In the rows, 128 means zero.
Known rows:
redrel: [148 157 114  89 128 116 123 137 109 126 134 124 109 129  98 168 143 141
 130 130 121 114 128 120 146 113 116 130 127 100 115 133 173 107]
skabran: [121 146 136 122 125 112 140 137 114 126 130 122 123 121 152 115 115 137
 132 103 132 139 136 136 128 144 120 143 116 131 121 143 101 110]
tobas: [ 97 133 145 142 133 135 125 107 137 133 118 126 126 149 147  94 125 122
 107 123 134 116 126 142 126 155 136 114 121 142 135 148  82 130]
trabir: [132 117 139 146 133 137 145 123 105 132 119 129 129 131 130 155 103 157
 128 100 125 130 123 132 132 140 123 142 135 143 127 129 110 128]
kliplum: [138 123 126 145 133 127 135 140 116 119 166 130 155 110 155  94 111 117
 153 115 134 138 150 126 116 127 132 163 132 130 130 117  96 117]
koben: [119 197 136 154 102 159  89 136 137 166 124 112  85  88 169 112 124  99
  63 147 120 156 112 129 121  88  35  89 155  84 134 103 134 125]
menam: [131 145 131 119 134 113 145 133 101 125 147 118 125 120 135 134 104 148
 140  96 146 141 136 138 132 142 122 157 125 132 103 152 120 112]
klador: [133 129 119 134 138 120 133 149 110 119 168 118 160 102 142  90 101 121
 150  97 154 138 151 124 119 124 146 169 131 129 108 137 121 110]
plugrik: [138 124 128 117 127 111 147 108 120 117 136 138 133 132 147 156 134 155
 157 115 120 134 127 127 143 137  95 137 124 125 121 131 112 130]
suzur: [135 156 138 116 147 115 148 130  93 134 137 117 133 132 138 131 106 149
 145  89 150 130 134 141 136 141 130 147 134 125 107 149 121  99]
lital: [132 115 138 146 131 136 147 123 107 132 118 129 124 130 133 156  98 158
 132 107 124 130 126 131 130 138 127 145 137 146 126 129 111 127]
klafo: [128  72 121 122 111 108 137 118 127 120 123 143 157 127 114 149 110 135
 154 118 130 152 119 109 129 118 141 137 128 150 100 138 166 145]
datribram: [ 98  74 127 135 118 133 118  96 166 116 102 146 158 145 121 111 148 119
 128 148 118 130 114 129 129 145 141 107 122 150 117 145 123 158]
skipir: [128 111 138 159 137 135 130 141 137 118 165 123 149 107 151  66 122 117
 153 123 143 122 147 132 111 149 127 138 134 131 146 112  96 131]
dresti: [133 123 119 127 127 115 136 144 109 121 173 122 155 103 150  83 101 122
 154  97 150 140 145 125 111 121 138 171 128 130 113 132 119 112]
kenis: [150 115 104 121 135 137 109 143 118 128 114 129 156 128  70 183 138 119
 119 137 120 127 135 108 162 112 158 127 140 125  95 126 215 137]
plibreren: [138 120 117 125 138 120 134 147 110 120 169 117 155 103 141  91 105 121
 150  97 153 142 151 128 115 121 138 165 130 129 109 140 127 118]
suplobra: [130 145 131 116 130 108 145 131 110 126 150 122 124 121 140 131 103 149
 145 100 148 139 132 134 126 137 118 154 121 134 116 142 120 107]
kise: [109 102  96 149  84  94 144 121 140 121 132 193 114 175  79 115 107 154
 245 161  89 113 104 111  79  71 125 146 110 175 143 133 181  70]
vobo: [111 116 120 141 110 158  80 113 164 131 106 145 140 140  90 128 159  97
  85 166  96 119 118 120 144 122 134  92 140 118 127 118 164 153]

Facts:
{sekir,kliplum,bonekler,lotriklok,trabir,brene,lital,tegor,klotris,fleflim,zaki,bretak,plugrik,trorim} Ω d
{muflobuk,tragru,tripo,felu,klafo,redrel,lepu,brapatren,suplobra,skeskan,menam,vevupon,kereta,drorokor,kise,kenis,stedror,plibreren,vebok,testes,dravizi,suzur,klador,netrem,dresti,klokil,vitra} Ω a
{gribrul,giflus,treka,nedu,grogren,skuvu,stika,stosobril,skipir,nidok,brefogri,potiklir,fodir} Ω e
{ganu,tobas,grokel,pasan,nozi,kezis,vobo,butrek,foza,logrir,klebe,bofur,nubodok,zegol,datribram,fufa,plefek} Ω b
{nozabok,skabran,sogran,dutrizu,dosem,plasal} Ω f
{koben,kudrel,breskis,sigal,stodrul,kestil,lesak,rodan,labe,fonin,diskimor} Ω c
[sekir,ganu,tegor,klotris,kereta,logrir,drorokor,bretak,potiklir,suzur,plasal] τ h
[muflobuk,tragru,nozabok,redrel,stosobril,fleflim,bofur,lesak,zegol,plugrik] τ j
[tripo,giflus,skabran,lepu,brapatren,grogren,kezis,suplobra,menam,koben,kudrel,vevupon,foza,nidok,kestil,diskimor] τ i
[gribrul,bonekler,klafo,treka,nedu,nozi,dutrizu,skuvu,stika,vobo,dosem,butrek,breskis,klebe,kise,stodrul,zaki,brefogri,kenis,nubodok,labe,datribram,fufa,fonin,netrem,vitra] τ g
[kliplum,grokel,felu,brene,skeskan,skipir,plibreren,vebok,klador,plefek,dresti,klokil] τ k
[tobas,pasan,sogran,rodan,dravizi,trorim] τ m
[lotriklok,trabir,lital,sigal,stedror,testes,fodir] τ l
sekir Λ: tragru,brefogri
muflobuk Λ: nozi,brapatren,drorokor,nubodok
gribrul Λ: klador,plibreren,bonekler
giflus Λ: kise
grokel Λ: kise
felu Λ: suzur,lotriklok,nozabok
pasan Λ: nubodok
redrel Λ: foza,fufa
treka Λ: trabir
lepu Λ: suzur
brene Λ: datribram,suplobra
dutrizu Λ: kezis
klotris Λ: nozi
skuvu Λ: bonekler,stedror
skeskan Λ: kereta
koben Λ: kezis
stosobril Λ: klokil,diskimor
vobo Λ: logrir
dosem Λ: nidok
butrek Λ: vitra,kezis
vevupon Λ: vebok
sigal Λ: stika
stodrul Λ: drorokor
kenis Λ: bretak,bonekler,sogran
bofur Λ: drorokor
fodir Λ: lital
labe Λ: kereta,menam
fonin Λ: logrir,kezis
trorim Λ: fleflim
netrem Λ: kestil

Rows:
No name comes twice in this set of rows, the named rows included.
[133 138 127 105 123  98 148 132 114 126 150 119 113 121 147 133 103 150
 140  97 146 137 130 134 114 133 129 159 111 134 116 131 115 114]	brapatren
[161 169 124 106 138 132 129 144 104 140 135 115 100 133 136 158 129 132
 102 121 125 103 133 135 133 119 151 139 124  96 162  95 120 107]	klotris
[136 110 110 126 110 127 108 141 133 127 102 144 146 135  88 160 146 111
 109 151 101 122 125 109 147 109 157 118 130 123 122 122 191 129]	dosem
[156 154 112 144 138 147 112 164 112 126 162 123 136 107 121 114 131 104
 127 139 120 112 158 117 127 114 151 150 138 105 144  96 132 106]	brene
[131  67 118 137 116 123 137 112 139 119 122 151 168 134 127 158 122 139
 152 128 118 150 123 110 138 122 131 136 131 151 119 121 145 152]	zaki
[ 96 156 152 137 128 145 118 107 136 137 127 121 119 140 165  77 126 125
 105 113 128 123 119 146 123 152 106 113 137 118 134 149  78 114]	logrir
[119 127 124 160  90 159  80 120 162 158 102 135 125 106 132 139 138  90
  79 169 111 163  98 104 128  74  55  78 159 106 123 101 181 155]	fonin
[120 150 142 121 131 110 146 130 101 128 127 117 126 131 164 110 112 137
 134  93 135 130 128 138 131 142 128 143 128 121 128 150  92 104]	plasal
[135 103 122 144 129 147 110 134 151 127 115 139 146 133  72 157 155 114
 123 162 106 112 129 114 145 131 146  96 140 128 148 101 175 157]	treka
[143  76 124 146 147 135 129 120 123 114 113 138 189 133 102 170 135 123
 139 132 125 145 138 111 170 138 140 129 141 145  94 135 156 153]	bonekler
[163 134 107  25 111  97 131 134 131 122 142 108  69 127 135 196 145 140
  91 135 130 105 115 125 113 104 169 132 100  87 154  86 157 146]	muflobuk
[149  83 111  69 105 119 126 134 169 124  94 113  80 120 147 177 164  92
  75 189 138 116  99 117  96  74 183 104  92 117 167  67 145 186]	stodrul
[152 182 135 129 143 140 130 144  97 142 134 123 105 133 118 152 127 135
 116 116 126 109 137 131 139 123 134 133 137 101 151 111 125  93]	sekir
[118  72 126 145 130 126 142 116 156 120  90 139 142 125 134 125 141 108
 145 159 140 157 112 118 121 104 120 110 119 156 108 140 132 159]	breskis

Now the same elements, written a new way:
Known rows:
brene: [103 126 130  99 146 124  81 126 132 139 127 106 131  87 143 107 166 109
 128 128 115 122  97 128 136 115  90 121 117  97 139 114 112 115 123 158
 169 171 148 174 170 121 135 125 112 130 127 134 129 125 113 153]
datribram: [131 132 129 115 129 169  44 143 222 103 129 114 130 125 137 132 144 113
 113 155 147 111 123 130  90 144 106 109 113 123 127 106 133 137 137 140
 128 148 130 144 151 132 148 164  97 132 105 106 121 100 175 156]
tripo: [147 128 128 134 126 107 128 129 125 117 125 127 121 132 137 128 133 133
 127 123 135 128 127 131 119 119 138 127 130 107 139 128 126 124 124 137
 140 127 129 108 147 130 114 120 145 118 129 125 124 129 123 134]
plibreren: [157 127 131 158 121 133 131 138 148 108 131  88 122 108 130 129 123 140
 123 143 145 130 117 133 108 147 139 122 153 173 129 147 120 140 125  98
 120  97 115 130 147 138 151 153 126 134 140  44 131 121 112 100]
kereta: [101 123 127 142 121 130  79 123 168  93 141 132 126  82 103 136 115 136
 129 125 114 106 172 130 124 160 170 130 103 127 102 141 144 126 131  96
  90 135 130 118  88 113 141 148  99 144 114 159 119 127 148 158]
labe: [104 129 123 114 134 111 148 118  68 119 136 154 133 149 101 129 149 125
 128  90 124 136 145 131 136 122 141 135 108  86 116 120 140 113 126 101
 123 154 138 107 100 109  92 107 118 123 117 230 130 145 139 130]
bonekler: [139 132 129 146 130 175 122 139 152 139 130 120 132 174 144 139 119 138
 143 167 148 119 123 123  98 139 122 120 151 183 134 139 128 139 130  79
 108 104 111 122 123 142 156 162 124 129 137  75 134 117 144  88]
kenis: [116 131 131 123 136 146 168 128  79 126 120 148 128 173 138 130 123 123
 140 136 136 146  89 124 128 111  93 135 140 151 140 125 117 140 130 106
 129 120 121 151 148 134 122 120 141 118 143 139 146 138 134  83]
stedror: [154 126 130 151 117 157 129 135 146 121 128 101 122 127 123 131 127 132
 133 138 145 127 109 128 102 143 135 120 155 168 137 149 123 145 130  86
 115 100 121 130 132 134 152 170 130 135 138  67 127 125 126  90]
kliplum: [133 124 127 130 134 107 127 126 109 114 135 110 135 115 137 121 135 127
 126 133 127 118 124 136 126 129 139 127 146 134 131 123 127 119 121 129
 144 134 129 116 128 127 142 135 115 131 141 109 120 131 119 127]
logrir: [134 127 128 141 134 149 121 129 132 107 141 128 133 104 130 141 114 132
 120 140 113 110 142 124 131 153 123 131 136 156 110 132 135 141 131 127
 124 115 111 126  99 131 174 153 109 137 140 104 135 125 151 113]
stosobril: [131 125 127 129 119  84 176 118  81 149 133 143 132 122 126 126 124 134
 137 108 104 139 161 133 127 113 153 141 110  90 121 135 137 113 124 140
 133 110 140 101  98 121  97  87 144 122 126 173 120 148 103 168]
plasal: [ 99 124 130 128 128 142 130 123 116 119 117 140 121  97 111 125 122 123
 125 126 135 139 127 119 156 136 113 129 106 135 113 145 126 139 134 122
 102 111 131 191 102 126 140 158 134 139 131 141 127 135 124 123]
potiklir: [107 125 131 125 128 134 134 123 122 150 130 131 128 115 117 129 128 121
 129 113 124 142 124 130 150 134 114 128 113 154 105 142 125 130 134 134
 104 124 131 173 104 133 135 152 128 135 130 130 133 127 135 124]
dosem: [ 89 129 132  95 133 143 119 126 128 121 112 165 133 137 127 115 148 111
 130 115 142 145  99 120 124 114  84 130 102 109 121 105 121 137 135 141
 135 140 155 208 159 128 120 143 146 118 116 180 130 139 121 146]
drorokor: [113 126 129 133 130 148  92 132 154  97 124 114 119 118 121 131 107 129
 125 132 121 116 125 120 138 140 125 124 126 162 125 152 133 133 139  94
  98 121 115 129 103 133 128 153 111 149 129 108 130 107 124  94]
felu: [114 124 122 110 141  93 115 119  92 116 127 120 123 109 125 110 134 119
 116 105 113 134 104 132 164 108 118 135 118 106 136 128 124 117 126 114
 157 154 135 127 136 125 101 101 121 138 129 141 128 130  87 118]
lotriklok: [129 126 125 144 127 136  61 129 188 107 138 108 123 110 121 124 123 136
 121 143 138  95 137 131 102 142 140 117 131 138 125 142 139 121 126  88
 129 136 130 103 119 128 129 146 104 147 124  80 118 113 122 128]
fodir: [119 121 136 125 112 116 187 119 101 170 118 139 161  89 141 120 179 119
 148 112 126 160 145 131  98 156 158 140 122 100 106  91 114 130 110 175
 124 142 161 237 167 115 184 183 140  99 119 170 131 176 160 201]
klafo: [113 130 128 127 129 140 130 128 128 115 121 138 129 152 119 129 127 129
 134 142 132 123 127 120 117 122 120 132 122 134 135 122 128 129 135 108
 114 134 128 142 136 125 127 131 135 125 125 143 128 128 148 124]

Rows:
No name comes twice in this set of rows, the named rows included.
[153 127 131 154 124 154 127 138 188 154 113 117 118  78 149 133  80 140
 121 152 149 135 128 119 159 146 141 124 145 178 105 158 119 130 131 169
  72  90 112 170 125 147 168 142 147 129 136  73 121 119 110 112]	sogran
[141 123 138 152 102 138 119 127 176 114 118 105 154 100 139 131 155 127
 149 145 131 130 161 130  63 179 182 118 134 129 116  93 124 132 105 137
 113 140 147 184 166 117 219 206 119 105 116 103 118 162 192 217]	lital

Now the same elements, written a new way:
Known rows:
lotriklok: [118  87 147 175 176 145  85 125 127 120 144 138 157]
plefek: [102  81 123 204 149 128  91 101 164 133 105 114 145]
tobas: [104  94 117 206 154 125  87 123 159 114 111 116 144]
potiklir: [133 103 141 193 142 144  80 121 137 117 133 142 151]
brapatren: [ 95 101 157 203 159 127  94 147 141 116 129 125 155]
skabran: [ 99 114 150 200 161 134  99 133 149 111 126 116 161]
klafo: [134  92 140 202 144 141  88 115 142 114 105 145 135]
brefogri: [128  80 138 204 142 133  67 126 128 120 111 157 152]
suzur: [124  85 145 195 172 141  76 128 124 109 120 135 148]
kudrel: [ 97 107 139 187 161 129 107 142 158 118 119 110 141]
datribram: [113  74 114 184 169 137  69 136 154 115  88 135 169]
lepu: [122 129 148 198 165 134 104 134 145 120 129 103 142]
kenis: [133 107 127 192 141 148  86 112 141 109 113 141 123]
kise: [120  89 138 193 143 143  82 117 126 107 103 134 131]
stedror: [ 96  99 157 187 166 141  83 110 133 107 136 146 148]
trabir: [100  94 146 186 170 133  94 124 140 130 131 173 170]
dravizi: [123 101 138 208 149 128 102 127 140 113 115 130 133]
dresti: [107  89 142 217 149 140 104 102 140 140 111 125 135]
menam: [ 94  95 159 195 165 130  93 142 131 108 131 116 148]
vebok: [105  74 145 214 178 138  97 116 127 139  92 135 152]

Rows:
No name comes twice in this set of rows, the named rows included.
[108 107 154 184 165 143  89 108 154 112 137 140 146]	testes
[ 80  88 132 193 128 125 103 116 140 119 125 206 163]	fleflim
[126 130 143 190 179 135 107 144 150 128 111 123 159]	vevupon
[ 97  98 151 199 188 134  92 154 137 121 119 135 171]	suplobra
[ 75  81 136 195 142 120  86 135 162 104 140 105 152]	foza
[103 105 109 204 149 148  99  90 159 137 100  94 132]	grokel

